Below are the code and all the weights of a small trained network. Each question names an input and a class and asks about switching units off, where a switched-off unit gives its printed mean instead of its output.

import numpy as np


def w(rows, s, z=0):
    codes = np.array(rows[::2]) - 128.0
    scale = np.full(codes.shape[1], s)
    scale[-1] = z or s
    return codes * scale


def f(y):
    return y / 2 * (1 + np.tanh(0.7978845608 * (y + 0.044715 * y**3)))


def log_softmax(a):
    a = a - a.max(-1, keepdims=True)
    return a - np.log(np.exp(a).sum(-1, keepdims=True))


def net(x, mask):
    res = np.array(x, float).reshape(1, 2) / 4 @ E
    y = f(res @ A[0][:, :-1].T + A[0][:, -1])
    res = res + np.where(mask, y, B[0][:, -1]) @ B[0][:, :-1]
    return log_softmax(res[-1] @ U[:, :-1].T + U[:, -1])


A, B = {}, {}
E = w([
[246,143,124,92,185,97,154,148,152,152,174],'x0',
[132,186,51,129,114,130,77,162,142,120,153],'x1',
],0.013)
A[0] = w([
[192,150,121,79,183,67,191,94,143,164,193,84],'n0',
[65,132,119,137,72,115,165,75,73,81,94,88],'n1',
[128,121,223,123,124,132,206,50,101,140,132,100],'n2',
[73,146,119,186,121,203,77,80,98,124,84,121],'n3',
[182,133,162,73,181,56,136,134,215,208,197,137],'n4',
[125,198,1,141,93,121,89,180,156,102,149,103],'n5',
[144,62,148,160,108,138,153,149,88,141,100,254],'n6',
[63,163,138,142,118,162,114,138,112,73,52,76],'n7',
[127,61,200,94,149,100,174,99,78,138,106,88],'n8',
[86,85,92,177,74,145,122,104,110,96,66,131],'n9',
],0.0064,0.0095)
B[0] = w([
[144,153,85,180,109,203,197,170,107,110,111,203],'n0',
[129,158,110,154,118,168,204,171,150,96,121,164],'n1',
[65,92,137,71,200,200,141,82,182,148,105,190],'n2',
[121,158,117,158,78,121,155,144,133,128,112,177],'n3',
[115,205,114,169,88,117,153,174,115,136,108,236],'n4',
[50,65,167,40,198,193,102,53,184,195,63,178],'n5',
[124,110,143,130,133,61,56,134,101,183,155,254],'n6',
[156,146,96,129,124,209,182,157,142,98,114,155],'n7',
[76,113,150,101,183,249,158,99,177,133,64,183],'n8',
[143,168,95,141,92,115,163,188,86,114,127,181],'n9',
],0.011,0.0099)
U = w([
[137,169,112,183,108,137,171,173,106,113,122,75],'0',
[115,105,146,72,163,161,119,73,177,152,103,89],'1',
[136,123,147,144,118,3,51,126,72,151,162,254],'2',
[163,104,126,123,129,137,138,74,127,46,184,27],'3',
],0.022,0.0079)

Each question gives the input, the list of numbers given to net, and the class t.
The units are the neurons (one row each of A and B). Each row of codes is followed by its name. A weight is (code - 128) times the scale printed after its matrix; where a second scale follows, it is the last column's (A, B and U).
mask holds one flag per neuron, in row order. A switched-off neuron (its flag False) gives its mean, the last column of its row in B, instead of its output. The means were averaged over made-up inputs and are rounded, as every weight is.
A unit's drop is (log p(t) with every unit on - log p(t) with that unit switched off) / (log p(t) with every unit on - log p(t) with every unit switched off).
The circuit of an input: a set's keep is (log p(t) with only the set's units on - log p(t) with every unit switched off) / (log p(t) with every unit on - log p(t) with every unit switched off). Starting from all 10 units, units are removed one at a time, each time the one whose removal leaves the highest keep (on an exact tie, the one counted first), for as long as the keep stays at least 0.8.
units of the circuit, in order: the units of the circuit, biggest drop first
unit that matters most: the unit with the biggest drop
k most important neurons: the k neurons with the biggest drops, biggest first
drop when u is switched off: that unit's drop, to one decimal
input [-8,-6], class 0: unit that matters most	n9
input [-3,1], class 2: units of the circuit, in order	(n0; n8)
input [-7,-7], class 0: 4 most important neurons	(n9; n1; n5; n3)
input [5,-5], class 0: 3 most important neurons	(n4; n5; n0)
input [7,-6], class 0: 2 most important neurons	(n4; n0)
input [7,-5], class 0: 2 most important neurons	(n4; n0)
input [8,-6], class 0: 2 most important neurons	(n4; n0)
input [6,-6], class 0: 3 most important neurons	(n4; n0; n5)
input [1,2], class 2: 2 most important neurons	(n8; n2)
input [1,4], class 1: 2 most important neurons	(n5; n6)
input [-1,3], class 2: 2 most important neurons	(n8; n2)
input [7,8], class 1: 2 most important neurons	(n5; n9)
input [-4,7], class 1: drop when n5 is switched off	1.6
input [-5,7], class 1: drop when n5 is switched off	2.3
input [3,2], class 2: drop when n8 is switched off	0.3
input [2,-3], class 2: drop when n5 is switched off	0.4
